Below is a small trained network, with its code and all its weights. Each question gives an input and a target symbol and asks what happens when units are switched off, that is, made to give their printed mean instead of their output.

import numpy as np


def w(rows, s, z=0):
    codes = np.array(rows[::2]) - 128.0
    scale = np.full(codes.shape[1], s)
    scale[-1] = z or s
    return codes * scale


def f(y):
    return y / 2 * (1 + np.tanh(0.7978845608 * (y + 0.044715 * y**3)))


def softmax(a):
    e = np.exp(a - a.max(-1, keepdims=True))
    return e / e.sum(-1, keepdims=True)


def log_softmax(a):
    a = a - a.max(-1, keepdims=True)
    return a - np.log(np.exp(a).sum(-1, keepdims=True))


def net(x, mask):
    ids = ['ΔΛΣΦΩαβγεζηθμξ'.index(c) for c in x.split()]
    T = len(ids)
    res = E[ids] + P[:T]
    u = 0
    for l in range(2):
        r = res
        for j in range(3):
            rows = slice(3 * j, 3 * j + 3)
            q, k, v = (r @ M[l][rows].T for M in (Q, K, V))
            z = softmax(np.where(np.tri(T) > 0, q @ k.T / 3**0.5, -1e9)) @ v
            o = O[l][rows]
            res = res + np.where(mask[u + j], z, o[:, -1]) @ o[:, :-1]
        u += 3
        y = f(res @ A[l][:, :-1].T + A[l][:, -1])
        res = res + np.where(mask[u : u + 8], y, B[l][:, -1]) @ B[l][:, :-1]
        u += 8
    return log_softmax(res[-1] @ U[:, :-1].T + U[:, -1])


Q, K, V, O, A, B = {}, {}, {}, {}, {}, {}
E = w([
[93,106,179,53,171],'Δ',
[157,102,67,153,72],'Λ',
[177,62,189,181,107],'Σ',
[133,72,167,179,120],'Φ',
[128,111,71,168,114],'Ω',
[156,96,137,56,183],'α',
[79,53,96,92,60],'β',
[250,183,124,180,150],'γ',
[171,173,111,88,218],'ε',
[125,156,195,94,93],'ζ',
[101,90,117,172,126],'η',
[132,235,103,191,85],'θ',
[165,78,115,179,102],'μ',
[89,189,153,91,91],'ξ',
],0.016)
P = w([
[63,112,54,231,253],'0',
[166,83,87,119,137],'1',
[160,85,108,124,130],'2',
[160,90,124,125,122],'3',
[160,93,137,125,113],'4',
[159,96,149,126,107],'5',
[156,100,153,127,106],'6',
[162,98,157,123,93],'7',
[159,99,165,127,87],'8',
[172,106,177,132,84],'9',
[163,109,194,131,82],'10',
[157,121,195,141,82],'11',
],0.0068)
Q[0] = w([
[114,66,160,182,175],'L0H0',
[106,90,159,36,71],'L0H0',
[174,98,106,89,249],'L0H0',
[130,115,85,221,145],'L0H1',
[176,104,96,220,155],'L0H1',
[138,41,130,139,105],'L0H1',
[90,138,65,96,143],'L0H2',
[80,162,178,139,81],'L0H2',
[61,67,148,70,128],'L0H2',
],0.012)
K[0] = w([
[105,148,101,107,230],'L0H0',
[84,84,149,88,98],'L0H0',
[213,131,172,53,183],'L0H0',
[168,137,80,253,89],'L0H1',
[187,115,82,225,113],'L0H1',
[133,66,125,121,74],'L0H1',
[173,117,132,165,71],'L0H2',
[63,72,142,108,84],'L0H2',
[129,86,86,161,123],'L0H2',
],0.014)
V[0] = w([
[114,159,19,106,145],'L0H0',
[46,81,42,147,142],'L0H0',
[103,3,179,119,123],'L0H0',
[133,139,54,138,133],'L0H1',
[206,91,114,223,59],'L0H1',
[6,89,150,151,162],'L0H1',
[188,151,141,191,69],'L0H2',
[46,166,116,178,178],'L0H2',
[113,163,185,175,138],'L0H2',
],0.0072)
O[0] = w([
[119,178,108,221,77,143],'L0H0',
[49,119,178,209,115,128],'L0H0',
[108,46,227,137,174,121],'L0H0',
[102,138,96,182,103,144],'L0H1',
[194,50,34,169,105,254],'L0H1',
[98,119,173,168,200,71],'L0H1',
[139,79,1,87,142,149],'L0H2',
[79,169,142,151,163,113],'L0H2',
[99,121,135,86,171,119],'L0H2',
],0.0068,0.0055)
A[0] = w([
[178,121,107,160,254,108],'L0N0',
[175,161,127,69,96,176],'L0N1',
[37,39,164,75,113,108],'L0N2',
[100,131,192,15,187,109],'L0N3',
[149,28,153,155,101,197],'L0N4',
[183,82,92,100,68,3],'L0N5',
[75,120,212,143,79,17],'L0N6',
[131,34,187,166,59,167],'L0N7',
],0.0076,0.0027)
B[0] = w([
[176,152,94,137,218,161],'L0N0',
[96,134,223,172,142,169],'L0N1',
[120,254,153,82,104,155],'L0N2',
[160,91,182,171,87,165],'L0N3',
[135,107,56,110,130,255],'L0N4',
[52,141,193,139,152,215],'L0N5',
[74,167,63,152,186,135],'L0N6',
[94,137,33,125,112,247],'L0N7',
],0.0083,0.0082)
Q[1] = w([
[45,84,159,149,114],'L1H0',
[59,93,69,149,41],'L1H0',
[169,14,83,236,166],'L1H0',
[146,57,101,85,174],'L1H1',
[167,240,171,65,121],'L1H1',
[84,247,102,48,207],'L1H1',
[109,2,128,182,63],'L1H2',
[110,140,102,186,98],'L1H2',
[119,218,174,115,42],'L1H2',
],0.0089)
K[1] = w([
[59,111,154,122,157],'L1H0',
[56,134,113,167,131],'L1H0',
[139,173,93,177,254],'L1H0',
[167,74,154,178,150],'L1H1',
[111,122,152,44,112],'L1H1',
[121,115,173,103,61],'L1H1',
[66,98,116,166,158],'L1H2',
[95,98,147,111,125],'L1H2',
[127,132,60,63,100],'L1H2',
],0.011)
V[1] = w([
[4,203,202,197,43],'L1H0',
[238,113,248,96,152],'L1H0',
[162,2,58,160,22],'L1H0',
[111,134,157,109,242],'L1H1',
[131,53,152,121,234],'L1H1',
[77,201,49,96,190],'L1H1',
[220,189,111,30,19],'L1H2',
[104,99,123,2,94],'L1H2',
[120,71,61,28,90],'L1H2',
],0.0061)
O[1] = w([
[170,182,123,121,2,42],'L1H0',
[208,145,89,163,186,12],'L1H0',
[85,71,168,223,112,100],'L1H0',
[150,120,171,114,236,133],'L1H1',
[167,43,222,144,189,146],'L1H1',
[142,84,76,40,171,225],'L1H1',
[61,143,70,157,201,3],'L1H2',
[70,131,93,62,164,6],'L1H2',
[54,168,139,77,162,119],'L1H2',
],0.0077,0.0065)
A[1] = w([
[119,48,59,189,24,175],'L1N0',
[50,72,191,186,149,2],'L1N1',
[159,104,138,254,189,64],'L1N2',
[66,127,85,155,217,122],'L1N3',
[224,201,138,119,178,91],'L1N4',
[22,149,207,140,119,222],'L1N5',
[132,142,229,85,149,131],'L1N6',
[158,146,172,200,62,4],'L1N7',
],0.007,0.0054)
B[1] = w([
[68,194,154,165,202,251],'L1N0',
[97,131,177,127,2,157],'L1N1',
[103,100,69,74,53,172],'L1N2',
[168,235,181,44,112,164],'L1N3',
[37,88,109,65,118,181],'L1N4',
[201,169,44,170,103,158],'L1N5',
[152,140,119,236,162,143],'L1N6',
[123,182,214,30,180,151],'L1N7',
],0.0082,0.018)
U = w([
[118,206,222,150,214,95],'Δ',
[214,161,78,232,105,207],'Λ',
[99,62,131,157,81,158],'Σ',
[91,75,166,14,80,41],'Φ',
[72,157,179,46,94,5],'Ω',
[203,36,153,194,197,164],'α',
[66,152,50,83,81,1],'β',
[188,48,2,91,54,159],'γ',
[52,146,124,60,236,126],'ε',
[214,114,204,125,79,211],'ζ',
[173,175,113,157,81,210],'η',
[90,180,111,215,195,63],'θ',
[157,124,51,241,214,206],'μ',
[175,141,123,62,37,65],'ξ',
],0.0064,0.0049)

Each question gives the input, a string of symbols that net reads in full, and the target symbol t.
The units are the heads (3 rows each of Q, K, V and O) and the neurons (one row each of A and B). Each row of codes is followed by its name. A weight is (code - 128) times the scale printed after its matrix; where a second scale follows, it is the last column's (O, A, B and U).
mask holds one flag per unit, layer by layer, with each layer's heads first. A switched-off unit (its flag False) gives its mean, the last column of its rows in O or B, instead of its output. The means were averaged over made-up inputs and are rounded, as every weight is.
A unit's drop is (log p(t) with every unit on - log p(t) with that unit switched off) / (log p(t) with every unit on - log p(t) with every unit switched off).
The circuit of an input: a set's keep is (log p(t) with only the set's units on - log p(t) with every unit switched off) / (log p(t) with every unit on - log p(t) with every unit switched off). Starting from the 12 units with the biggest drops (on a tie, the unit counted first), units are removed one at a time, each time the one whose removal leaves the highest keep (on an exact tie, the one counted first), for as long as the keep stays at least 0.8.
units of the circuit, in order: the units of the circuit, biggest drop first
k most important neurons: the k neurons with the biggest drops, biggest first
k most important neurons of layer l: the k neurons of layer l with the biggest drops, biggest first
which heads matter: for each layer, one digit per head in row order, 1 if its drop is at least 0.15 and else 0, layers parted by /
input μ γ ε Δ ε μ ζ ζ, target Δ: units of the circuit, in order -> [L0H1 L1N6]
input γ θ Φ Φ ε Δ μ α, target α: 2 most important neurons -> [L1N6 L1N0]
input ξ η α μ μ μ ε β θ Φ γ, target γ: units of the circuit, in order -> [L1N0 L1H0 L1N2 L0H0]
input ξ γ ξ ε μ μ η Λ, target η: 2 most important neurons of layer 1 -> [L1N0 L1N4]
input ε Λ β Φ, target γ: 4 most important neurons -> [L1N0 L0N0 L0N2 L0N4]
input η Λ μ, target ζ: units of the circuit, in order -> [L1H2 L0H1 L0H0]
input Δ μ μ α Λ μ, target ξ: 2 most important neurons of layer 0 -> [L0N6 L0N2]
input μ ζ γ ζ Λ η η Σ, target Σ: units of the circuit, in order -> [L1H0 L1N1 L0H1 L1N3]
input Φ γ Ω, target α: which heads matter -> 010 / 011
input ε γ η ζ Φ η Δ β Ω μ, target γ: which heads matter -> 011 / 110
input γ Δ γ μ θ γ β μ α η μ, target ε: units of the circuit, in order -> [L1H2 L1H0 L0N0]
input β β η Δ Λ Ω, target Ω: most important neuron -> [L1N0]
input ζ Δ γ γ μ, target μ: which heads matter -> 110 / 000
input θ η ζ γ γ Λ η, target β: units of the circuit, in order -> [L0H0 L1H1]
input θ μ μ, target β: most important neuron of layer 0 -> [L0N5]
input Σ μ γ γ ε γ β, target β: which heads matter -> 100 / 101
input Ω Δ β α ζ γ ξ μ α ξ μ, target Δ: which heads matter -> 100 / 101
input θ Ω η γ γ ζ Λ ε Ω ζ Σ Λ, target β: 2 most important neurons -> [L1N0 L0N5]
input μ γ ε Σ ξ γ μ Λ ξ Σ β, target β: which heads matter -> 100 / 001
input Λ μ γ μ, target θ: which heads matter -> 110 / 110
input Ω ζ μ γ Δ Δ Λ, target Δ: 2 most important neurons of layer 1 -> [L1N0 L1N7]
input α μ η μ μ Σ η β Δ, target Δ: units of the circuit, in order -> [L0H1 L1N6]
input η μ ξ Ω γ μ μ μ ξ ζ ξ, target η: 2 most important neurons -> [L1N5 L1N0]
input η μ β μ γ Λ, target ζ: which heads matter -> 111 / 111
input μ Ω ε Σ η μ ε ε θ μ, target Σ: most important neuron -> [L1N1]
input α μ ζ Ω Φ Δ μ, target Λ: 2 most important neurons -> [L1N0 L0N7]
